Below are the code and all the weights of a small trained network. Each question names an input and a class and asks about switching units off, where a switched-off unit gives its printed mean instead of its output.

import numpy as np


def w(rows, s, z=0):
    codes = np.array(rows[::2]) - 128.0
    scale = np.full(codes.shape[1], s)
    scale[-1] = z or s
    return codes * scale


def norm(h):
    return h / np.sqrt((h * h).mean(-1, keepdims=True) + 1e-5)


def f(y):
    return y / 2 * (1 + np.tanh(0.7978845608 * (y + 0.044715 * y**3)))


def log_softmax(a):
    a = a - a.max(-1, keepdims=True)
    return a - np.log(np.exp(a).sum(-1, keepdims=True))


def net(x, mask):
    res = np.array(x, float).reshape(1, 7) / 4 @ E
    u = 0
    for l in range(2):
        y = f(norm(res) @ A[l][:, :-1].T + A[l][:, -1])
        res = res + np.where(mask[u : u + 3], y, B[l][:, -1]) @ B[l][:, :-1]
        u += 3
    return log_softmax(norm(res)[-1] @ U[:, :-1].T + U[:, -1])


A, B = {}, {}
E = w([
[58,140,46,204,77],'x0',
[110,177,172,63,4],'x1',
[130,9,82,87,23],'x2',
[24,129,109,79,197],'x3',
[3,117,81,197,140],'x4',
[193,159,35,100,208],'x5',
[102,18,159,88,175],'x6',
],0.0083)
A[0] = w([
[206,80,240,169,218,54],'0.n0',
[38,168,45,123,123,1],'0.n1',
[88,157,138,139,255,10],'0.n2',
],0.0086,0.0063)
B[0] = w([
[140,43,237,157,119,252],'0.n0',
[123,88,247,201,134,148],'0.n1',
[146,77,114,117,225,187],'0.n2',
],0.012,0.0025)
A[1] = w([
[58,103,118,125,131,2],'1.n0',
[183,137,145,139,108,135],'1.n1',
[120,82,151,3,114,75],'1.n2',
],0.019,0.0056)
B[1] = w([
[125,139,141,253,128,164],'1.n0',
[155,143,134,117,147,180],'1.n1',
[204,157,94,134,77,253],'1.n2',
],0.023,0.0073)
U = w([
[55,100,92,229,64,116],'0',
[7,209,151,133,64,92],'1',
[76,42,173,98,194,86],'2',
[92,117,115,94,106,5],'3',
[97,140,170,152,223,165],'4',
[181,75,154,117,150,25],'5',
[204,171,126,100,27,246],'6',
[163,181,4,101,183,116],'7',
],0.025,0.012)

Each question gives the input, the list of numbers given to net, and the class t.
The units are the neurons (one row each of A and B). Each row of codes is followed by its name. A weight is (code - 128) times the scale printed after its matrix; where a second scale follows, it is the last column's (A, B and U).
mask holds one flag per neuron, layer by layer. A switched-off neuron (its flag False) gives its mean, the last column of its row in B, instead of its output. The means were averaged over made-up inputs and are rounded, as every weight is.
A unit's drop is (log p(t) with every unit on - log p(t) with that unit switched off) / (log p(t) with every unit on - log p(t) with every unit switched off).
The circuit of an input: a set's keep is (log p(t) with only the set's units on - log p(t) with every unit switched off) / (log p(t) with every unit on - log p(t) with every unit switched off). Starting from all 6 units, units are removed one at a time, each time the one whose removal leaves the highest keep (on an exact tie, the one counted first), for as long as the keep stays at least 0.8.
units of the circuit, in order: the units of the circuit, biggest drop first
top k neurons: the k neurons with the biggest drops, biggest first
k most important neurons of layer l: the k neurons of layer l with the biggest drops, biggest first
drop of u: that unit's drop, to one decimal
input [5,1,-1,3,-2,-8,-3], class 1: units of the circuit, in order : 1.n2
input [-6,-6,-3,-1,-1,7,-3], class 4: top 2 neurons : 1.n2; 0.n0
input [8,-4,-5,0,-5,-2,-8], class 7: 2 most important neurons of layer 0 : 0.n0; 0.n1
input [6,-3,1,-6,-5,2,-1], class 7: top 4 neurons : 1.n2; 0.n0; 1.n1; 0.n1
input [-3,-8,-3,-4,1,2,4], class 2: units of the circuit, in order : 1.n2; 0.n0
input [5,3,-8,-6,4,-4,-4], class 1: units of the circuit, in order : 1.n2; 1.n0
input [-8,1,-1,-2,5,-1,-2], class 5: top 2 neurons : 0.n0; 1.n2
input [-8,-2,3,7,5,-7,4], class 6: top 2 neurons : 1.n2; 0.n1
input [0,-3,-6,4,2,5,-7], class 4: 2 most important neurons of layer 0 : 0.n2; 0.n1
input [0,-7,-3,7,-8,2,1], class 2: 2 most important neurons of layer 0 : 0.n0; 0.n2
input [-1,-3,-6,-2,2,2,-1], class 4: top 2 neurons : 1.n2; 0.n0
input [1,-8,5,-8,-2,-2,6], class 2: 2 most important neurons of layer 1 : 1.n2; 1.n0
input [-4,-3,-5,-1,-5,-1,-4], class 4: drop of 1.n2 : 0.8
input [-3,-5,-4,-5,3,7,5], class 4: drop of 1.n2 : 0.4
input [8,2,0,1,-4,-7,-1], class 1: units of the circuit, in order : 1.n2
input [8,1,-6,5,-6,-8,-6], class 1: drop of 1.n2 : 0.9
input [4,-1,-3,2,1,7,8], class 4: drop of 1.n2 : 1.1
